Below are the code and all the weights of a small trained network. Each question names an input and a class and asks about switching units off, where a switched-off unit gives its printed mean instead of its output.

import numpy as np


def w(rows, s, z=0):
    codes = np.array(rows[::2]) - 128.0
    scale = np.full(codes.shape[1], s)
    scale[-1] = z or s
    return codes * scale


def f(y):
    return y / 2 * (1 + np.tanh(0.7978845608 * (y + 0.044715 * y**3)))


def log_softmax(a):
    a = a - a.max(-1, keepdims=True)
    return a - np.log(np.exp(a).sum(-1, keepdims=True))


def net(x, mask):
    res = np.array(x, float).reshape(1, 5) / 4 @ E
    y = f(res @ A[0][:, :-1].T + A[0][:, -1])
    res = res + np.where(mask, y, B[0][:, -1]) @ B[0][:, :-1]
    return log_softmax(res[-1] @ U[:, :-1].T + U[:, -1])


A, B = {}, {}
E = w([
[218,16,59,157,60],'x0',
[190,206,72,6,98],'x1',
[129,123,135,123,128],'x2',
[218,157,175,130,242],'x3',
[127,129,123,130,130],'x4',
],0.014)
A[0] = w([
[184,180,92,8,91,144],'n0',
[80,188,164,74,149,191],'n1',
[214,144,127,147,213,182],'n2',
[87,209,118,73,139,189],'n3',
[214,168,100,75,104,57],'n4',
[70,176,162,121,196,203],'n5',
[29,151,197,184,142,233],'n6',
[34,129,124,130,31,254],'n7',
[123,88,135,187,170,185],'n8',
[160,171,74,58,96,172],'n9',
],0.015,0.0079)
B[0] = w([
[58,193,94,74,135,251],'n0',
[170,215,187,158,101,227],'n1',
[140,98,219,86,208,228],'n2',
[112,210,158,117,83,227],'n3',
[115,87,97,36,174,198],'n4',
[96,196,97,176,203,233],'n5',
[248,126,68,66,206,239],'n6',
[204,135,34,53,64,250],'n7',
[198,97,194,207,119,190],'n8',
[42,129,79,109,106,220],'n9',
],0.014,0.023)
U = w([
[180,149,76,42,219,253],'0',
[128,228,110,121,55,135],'1',
[152,158,131,210,249,108],'2',
[72,198,181,114,200,25],'3',
[197,26,84,177,59,208],'4',
[65,99,42,112,94,59],'5',
[162,34,200,191,176,121],'6',
],0.015,0.0064)

Each question gives the input, the list of numbers given to net, and the class t.
The units are the neurons (one row each of A and B). Each row of codes is followed by its name. A weight is (code - 128) times the scale printed after its matrix; where a second scale follows, it is the last column's (A, B and U).
mask holds one flag per neuron, in row order. A switched-off neuron (its flag False) gives its mean, the last column of its row in B, instead of its output. The means were averaged over made-up inputs and are rounded, as every weight is.
A unit's drop is (log p(t) with every unit on - log p(t) with that unit switched off) / (log p(t) with every unit on - log p(t) with every unit switched off).
The circuit of an input: a set's keep is (log p(t) with only the set's units on - log p(t) with every unit switched off) / (log p(t) with every unit on - log p(t) with every unit switched off). Starting from all 10 units, units are removed one at a time, each time the one whose removal leaves the highest keep (on an exact tie, the one counted first), for as long as the keep stays at least 0.8.
units of the circuit, in order: the units of the circuit, biggest drop first
most important unit: the unit with the biggest drop
k most important neurons: the k neurons with the biggest drops, biggest first
drop of u: that unit's drop, to one decimal
input [8,-4,-4,0,-7], class 4: most important unit => n2
input [0,4,-2,5,3], class 3: units of the circuit, in order => (n6 n7)
input [-1,-2,-7,1,2], class 2: units of the circuit, in order => (n7 n0)
input [3,8,-3,-2,-4], class 5: units of the circuit, in order => (n9 n6)
input [1,1,-3,-5,-8], class 5: units of the circuit, in order => (n1 n6)
input [-2,0,4,4,2], class 2: 2 most important neurons => (n7 n0)
input [-5,1,5,-5,3], class 1: 3 most important neurons => (n3 n2 n1)
input [-7,1,1,-3,-7], class 1: 4 most important neurons => (n3 n1 n2 n4)
input [-5,4,6,0,7], class 1: 3 most important neurons => (n2 n3 n1)
input [-1,4,-7,0,3], class 1: 2 most important neurons => (n6 n2)
input [-1,-1,-1,3,4], class 2: drop of n7 => 0.3
input [8,-8,-8,0,-5], class 4: drop of n2 => 0.3
input [1,2,-7,-3,8], class 5: drop of n6 => 0.3
input [-8,-8,1,-2,2], class 0: units of the circuit, in order => (n6)
